In the rows, 128 means zero.
Here are made-up objects, facts about them, and rows of numbers that follow some of those facts. Name the object behind each unnamed row.

Named rows:
<642>: [141  94 146 130 132 166 169 177  99 115  96 102 124 103 118 142 144 167
  84 168 122 159 118 128 124 146 134 147 115 156]
<1136>: [159 103  98 153 126 164 163 180 153 122 116  99 151  91 112 155 120 144
  87 160 116 146 107 148  83 120  88 109  98 160]
<488>: [123 109 159 130 135 157 176 165 118  85 102 103 117 103 126 150 148 166
  76 184 120 151 132 161 124 158 140 169 118 141]
<1126>: [110 116  65 145 133 132 172 167 110 111  94  93 143  95 108 152 137 147
  88 166 127 151 118 142  89 120 123 167 115 131]
<782>: [130 105 109 140 128 143 187 173  88 124 128 117 120 100 101 146 140 163
  85 178 130 151 119 173 109 143 132 158 120 139]
<1274>: [113 100 111 131 130 124 191 168 111 118 126  91 118 119 115 152 143 173
  94 181 121 147 123 154 106 145 132 161 153 125]
<701>: [161  97 154 138 127 164 180 185 148  94 119 142 123 111 111 157 119 192
  80 186 124 144 138 196  92 143 127 145 122 124]
<415>: [156  72 138 138 118 173 182 175 138 101 108 133 110 109 115 158 140 186
  85 187 127 146 144 181 109 165 136 131 123 119]
<1303>: [105 136  82 148 130 184 177 170 171  73  98 111 138  63 129 148 147 138
 102 187 101 146 143 184  87 125 115 113 125 147]
<846>: [108  47  87 130 130 209 169 159 142 110 104 134 107  70 126 151 164 171
  90 180 134 149 148 213  87 149 141 109 152 139]
<264>: [155 123 102 153 125 157 172 171 167  77  95 101 135  73 117 147 140 139
 101 169 100 138 140 182 105 137 104 138  88 131]
<1046>: [159 114 156 135 130 168 188 189 142  95 118 154 132 103 114 153 119 189
  89 183 126 144 132 204  98 139 137 165 125 124]
<891>: [144 120 151 143 128 158 183 175 162  95 132 114 119 100 123 150 123 175
  79 197 110 141 129 191  95 149 103 118 120 145]
<1175>: [124  78  78 130 134 152 165 161 105 144 115 103 115  89 103 148 149 163
  89 140 128 149 116 174  92 132 121 150 139 137]
<1306>: [ 94 133  70 149 133 121 171 160 107 104  85  97 130  90 107 153 134 152
  84 167 121 154 122 172  88 111 122 172 113 123]
<65>: [120  98 118 134 136 185 171 163 163 106 141 117 117  70 124 147 138 166
  77 178 121 140 130 217  78 134 101 121 142 151]
<797>: [161  73 118 124 137 191 157 161 111 122 109 119 123  77 113 144 158 153
  80 152 133 150 119 178 112 147 120 156 104 161]

How the objects are related:
<1005> (legas <1125>,<1147>) (stotak visugram)
<1038> (grastir <318>) (stotak tromom)
<1046> (grastir <432>) (stotak lekla)
<105> (grastir <71>,<561>) (stotak visugram)
<1061> (grastir <646>) (stotak visugram)
<1065> (legas <1117>,<1147>) (stotak lekla)
<1074> (grastir <1038>,<833>) (stotak visugram)
<1098> (grastir <391>) (stotak tromom)
<1109> (legas <318>,<1482>,<270>) (stotak visugram)
<1117> (grastir <1157>) (stotak lekla)
<1124> (legas <1482>) (stotak lekla)
<1125> (stotak lekla)
<1126> (legas <1117>,<1147>) (stotak visugram)
<1136> (legas <1450>,<921>,<1582>,<1482>) (grastir <1157>) (stotak visugram)
<1142> (legas <1117>) (stotak visugram)
<1147> (grastir <71>) (stotak tromom)
<1151> (legas <1147>) (grastir <1109>) (stotak lekla)
<1157> (legas <1005>) (stotak tromom)
<1174> (legas <1325>) (grastir <1117>,<1181>) (stotak tromom)
<1175> (legas <1306>,<1147>) (stotak tromom)
<1180> (legas <1568>) (stotak visugram)
<1181> (legas <1482>) (stotak tromom)
<1184> (legas <1065>,<1147>,<1274>) (grastir <1157>) (stotak lekla)
<1191> (grastir <1531>,<1303>) (stotak lekla)
<1197> (legas <753>) (stotak lekla)
<1221> (grastir <833>,<1181>) (stotak visugram)
<1233> (legas <1175>) (stotak tromom)
<1240> (grastir <268>,<1157>) (stotak lekla)
<1243> (legas <921>) (stotak visugram)
<1246> (grastir <1157>) (stotak tromom)
<1263> (legas <849>,<17>) (stotak tromom)
<126> (legas <1306>,<1484>) (stotak lekla)
<1274> (stotak lekla)
<1278> (legas <1125>,<1147>) (grastir <601>) (stotak visugram)
<1279> (legas <1124>,<1005>,<1482>) (stotak tromom)
<1287> (stotak lekla)
<1291> (legas <1306>,<1531>) (stotak lekla)
<1303> (grastir <1157>) (stotak visugram)
<1306> (legas <1117>) (stotak visugram)
<1325> (legas <1117>) (stotak tromom)
<132> (legas <1157>,<1482>) (stotak lekla)
<1393> (legas <1117>,<1221>) (stotak lekla)
<1420> (grastir <1303>) (stotak visugram)
<1433> (grastir <654>,<65>) (stotak tromom)
<1436> (grastir <1157>) (stotak tromom)
<1439> (legas <303>,<1306>,<1117>,<18>) (stotak tromom)
<1440> (grastir <1246>,<551>,<1460>) (stotak visugram)
<1449> (stotak lekla)
<1450> (legas <1147>) (stotak tromom)
<1454> (legas <1117>) (stotak lekla)
<1460> (grastir <252>) (stotak visugram)
<1478> (grastir <391>,<579>) (stotak tromom)
<1482> (legas <1117>,<1147>) (stotak lekla)
<1484> (legas <18>) (stotak tromom)
<1490> (stotak lekla)
<1509> (legas <1439>,<1531>) (stotak tromom)
<1531> (legas <1490>) (stotak visugram)
<1542> (grastir <846>,<1124>,<1074>) (stotak visugram)
<1544> (legas <319>) (stotak lekla)
<1557> (stotak lekla)
<1567> (grastir <424>,<846>) (stotak visugram)
<1568> (legas <1147>) (stotak tromom)
<1582> (legas <319>,<1147>,<1482>) (stotak visugram)
<166> (grastir <1303>,<719>,<252>) (stotak tromom)
<17> (legas <1490>,<310>) (grastir <1531>,<1157>,<1174>) (stotak tromom)
<188> (legas <57>) (stotak visugram)
<18> (stotak lekla)
<193> (stotak visugram)
<249> (legas <71>,<1124>) (stotak visugram)
<252> (stotak tromom)
<262> (grastir <391>,<1184>,<1181>) (stotak visugram)
<264> (grastir <1531>,<1450>) (stotak visugram)
<268> (stotak visugram)
<270> (legas <1117>) (stotak tromom)
<281> (grastir <71>,<65>) (stotak tromom)
<287> (grastir <349>) (stotak tromom)
<292> (legas <1117>) (stotak tromom)
<298> (grastir <523>) (stotak tromom)
<303> (legas <1490>) (stotak visugram)
<310> (stotak lekla)
<318> (stotak lekla)
<319> (legas <1117>,<1147>) (stotak lekla)
<321> (legas <1490>,<1509>) (stotak visugram)
<329> (legas <642>,<56>,<597>,<1482>) (stotak tromom)
<335> (legas <1157>,<310>,<485>) (grastir <1433>,<287>) (stotak lekla)
<339> (legas <132>) (stotak tromom)
<349> (grastir <1157>) (stotak tromom)
<388> (legas <1117>,<1175>,<1482>) (stotak tromom)
<390> (legas <1125>,<1117>,<1482>) (stotak tromom)
<391> (legas <1306>) (stotak lekla)
<39> (grastir <1157>,<318>,<601>,<292>) (stotak tromom)
<406> (legas <961>) (grastir <1157>) (stotak lekla)
<413> (stotak tromom)
<415> (grastir <1567>) (stotak lekla)
<423> (legas <1484>) (stotak visugram)
<424> (legas <318>,<1393>,<1147>,<1557>) (grastir <1038>,<1460>) (stotak visugram)
<432> (legas <1449>,<1065>) (grastir <579>) (stotak lekla)
<464> (grastir <406>) (stotak lekla)
<466> (grastir <1531>) (stotak tromom)
<468> (legas <753>,<488>) (stotak tromom)
<478> (legas <319>,<1482>) (grastir <349>) (stotak visugram)
<483> (grastir <391>) (stotak tromom)
<485> (legas <1531>) (grastir <1157>,<1542>) (stotak lekla)
<488> (stotak lekla)
<496> (grastir <71>) (stotak lekla)
<49> (grastir <264>) (stotak tromom)
<505> (legas <1490>,<1454>,<1147>,<1557>,<270>) (stotak visugram)
<508> (legas <1490>,<1482>) (stotak visugram)
<523> (legas <56>,<485>) (stotak lekla)
<529> (legas <485>) (stotak visugram)
<540> (grastir <833>,<842>) (stotak tromom)
<551> (legas <1147>) (grastir <65>) (stotak lekla)
<561> (grastir <318>,<1181>) (stotak visugram)
<56> (legas <1117>) (grastir <719>) (stotak tromom)
<579> (stotak lekla)
<57> (legas <1450>,<1005>,<1582>) (stotak visugram)
<597> (legas <1147>,<1582>,<1482>) (stotak visugram)
<601> (stotak lekla)
<624> (grastir <1157>) (stotak lekla)
<639> (legas <1125>) (stotak tromom)
<642> (legas <753>,<778>,<318>) (stotak lekla)
<646> (legas <1279>) (grastir <1303>) (stotak visugram)
<654> (legas <1439>,<1117>,<1065>) (grastir <1157>) (stotak lekla)
<65> (grastir <1157>,<654>) (stotak tromom)
<667> (legas <1117>) (stotak visugram)
<66> (legas <782>,<1126>) (stotak visugram)
<679> (legas <303>) (grastir <1240>) (stotak tromom)
<701> (grastir <833>,<318>) (stotak lekla)
<711> (legas <1126>,<667>) (stotak tromom)
<719> (legas <1147>,<1557>) (grastir <391>,<71>,<579>) (stotak lekla)
<71> (legas <1482>) (stotak tromom)
<753> (stotak tromom)
<775> (stotak lekla)
<778> (legas <1117>,<1454>) (stotak tromom)
<782> (legas <1531>,<1126>) (stotak lekla)
<78> (grastir <523>) (stotak tromom)
<797> (legas <1125>,<1197>) (stotak tromom)
<809> (legas <1125>) (stotak lekla)
<819> (legas <1490>,<921>) (stotak visugram)
<833> (grastir <579>) (stotak tromom)
<842> (legas <18>) (grastir <406>) (stotak lekla)
<846> (stotak tromom)
<849> (legas <1065>) (stotak lekla)
<890> (grastir <252>,<775>) (stotak visugram)
<891> (grastir <1157>) (stotak lekla)
<916> (grastir <719>) (stotak tromom)
<921> (legas <1490>,<1117>,<1454>) (stotak tromom)
<961> (stotak lekla)
<974> (legas <1531>,<1125>) (grastir <1157>,<1303>) (stotak lekla)

Which object is each row?
No name comes twice in this set of rows, the named rows included.
[163 113 118 151 127 155 170 173 179  84 103 115 139  94 113 157 118 160
  78 171 111 138 130 185  87 127  94 141  94 125] -> <1440>
[156  71 111 127 136 182 161 157 111 127 121 121 119  76 107 150 157 151
  82 153 137 149 116 185 107 142 126 167 116 156] -> <639>
[ 98 109 122 132 135 201 196 190 131  84 116 153 135  82 131 147 140 177
 100 209 128 153 143 198  89 128 164 139 164 145] -> <579>
[ 97 126 113 141 132 119 185 165 101 106 120 110 111 102 108 151 134 174
  82 184 121 153 130 181 101 137 132 170 131 116] -> <18>
[106  73  92 134 134 220 168 162 153 107 107 140 112  60 126 146 165 161
 101 167 124 147 150 220  90 141 142 112 138 146] -> <252>
[159  79 129 133 134 182 163 166 164 113 119 143 121  87 108 153 123 181
  77 158 125 138 130 226  82 132 113 147 130 131] -> <540>
[113  68 102 131 138 209 172 168 150 109 115 151 123  71 122 147 147 177
  89 176 132 148 142 219  77 130 138 127 160 142] -> <833>
[149  75 129 143 137 180 148 167 141 118 107 163 126  74 103 155 120 177
  90 154 124 155 123 208  80 115 139 156 110 151] -> <56>
[119  99  81 133 138 153 171 159 111 127 118 107 115  82 105 144 147 168
  82 153 124 145 124 211  92 126 116 155 135 127] -> <1484>
[ 89  76  90 128 142 207 171 162 132 115 119 145 130  67 129 152 149 157
  98 178 134 156 125 184  71 122 151 125 166 173] -> <71>
[131  79 131 143 125 164 177 176 132 126 128 111 126 105 116 156 130 171
  94 188 120 150 117 148  88 140 123 105 142 157] -> <551>
[154  88 145 159 124 149 171 160 142 101 131 156 105 102 105 170 123 176
  72 203 124 147 129 197  92 154 133 135  95 142] -> <485>
[131 103  79 138 131 135 176 155 120  98 104 110 142 103 116 161 141 136
  89 172 129 147 118 130  99 137 130 178 109 143] -> <1005>
[118 106  82 147 126 182 174 176 163  79  87 124 133  83 128 155 143 151
  91 185 117 151 148 185  89 128 130 126 121 133] -> <1460>
[ 68 116 154 154 131 125 156 150 141  85  99 118 103  99 120 170 124 184
  86 211 106 161 135 154  73 132 151 123 128 151] -> <1117>

The same objects again, as new rows of numbers:
Known rows:
<1490>: [118  97 159  86 141 138 140  91 106 125 123 123 109]
<505>: [110 101 182  72 166 139 163  80 106 131 116 143 145]
<303>: [122 100 183  85 154 155 151  94 120 135  99 134 141]
<1557>: [114  98 153  81 145 124 147  84  99 121 134 128 107]
<1065>: [102 100 195  39 170 129 179  91  69 109 144 152 135]
<1482>: [100  94 205  40 170 150 170  90  81 122 136 142 143]
<464>: [144 103 162  67 144 112 125  82 107 121 144 137 103]
<126>: [112  94 178  69 150 148 149  93  99 126 125 130 124]
<1433>: [137 132 162  56 126 101 127  91 127 140 124 159  97]
<166>: [130 146 170  87 114  99 112  84 113 141 136 147 128]
<39>: [141 145 169  68 115  97 115  81 123 140 131 154 112]
<916>: [111 136 168 105 118 102 113  99 101 144 137 141 142]
<1449>: [116  98 153  85 144 126 145  86 100 119 131 128 106]
<775>: [115  87 150  84 154 117 134 106  92 126 140 132 108]
<1436>: [147 134 165  50 125  97 120  89 130 142 127 162  95]
<1243>: [119 102 180  83 156 144 156  90 112 131 106 138 139]
<193>: [121 107 156  97 151 121 155  85 112 121 114 139 123]

Which object is each row?
No name comes twice in this set of rows, the named rows included.
[122 106 184  55 173 120 150  63 106 136 136 149 149] -> <1278>
[ 87 114 173  20 160 113 159  77 111 153 131 166 122] -> <1450>
[155 114 166  76 150 107 134  78 120 124 128 150 118] -> <1420>
[142 108 165  93 153 108 130  89 108 126 133 143 131] -> <1542>
[101 124 182  70 127 143 143 101 120 150 101 145 127] -> <1509>
[ 98 125 185  65 129 145 144  95 121 152 103 146 130] -> <329>
[106 130 195  63 130 134 161 119 102 132 104 160 125] -> <1439>
[127 138 162  64 118 108 138  81 128 138 115 153  99] -> <49>
[147 120 172 104 144 104 119  79 107 124 141 138 147] -> <262>
[ 76 125 177  41 150 119 162  66 104 149 131 156 138] -> <1568>
[ 96  95 180  63 153 134 117 140 107 168 120 152 141] -> <1181>
[153 104 189  42 150 135 117  75 118 133 138 137 116] -> <974>
[ 97  91 183  74 169 119 124  87  70 138 170 129 164] -> <719>
[143  92 153  69 165 107 144  99 119 127 121 155 104] -> <268>

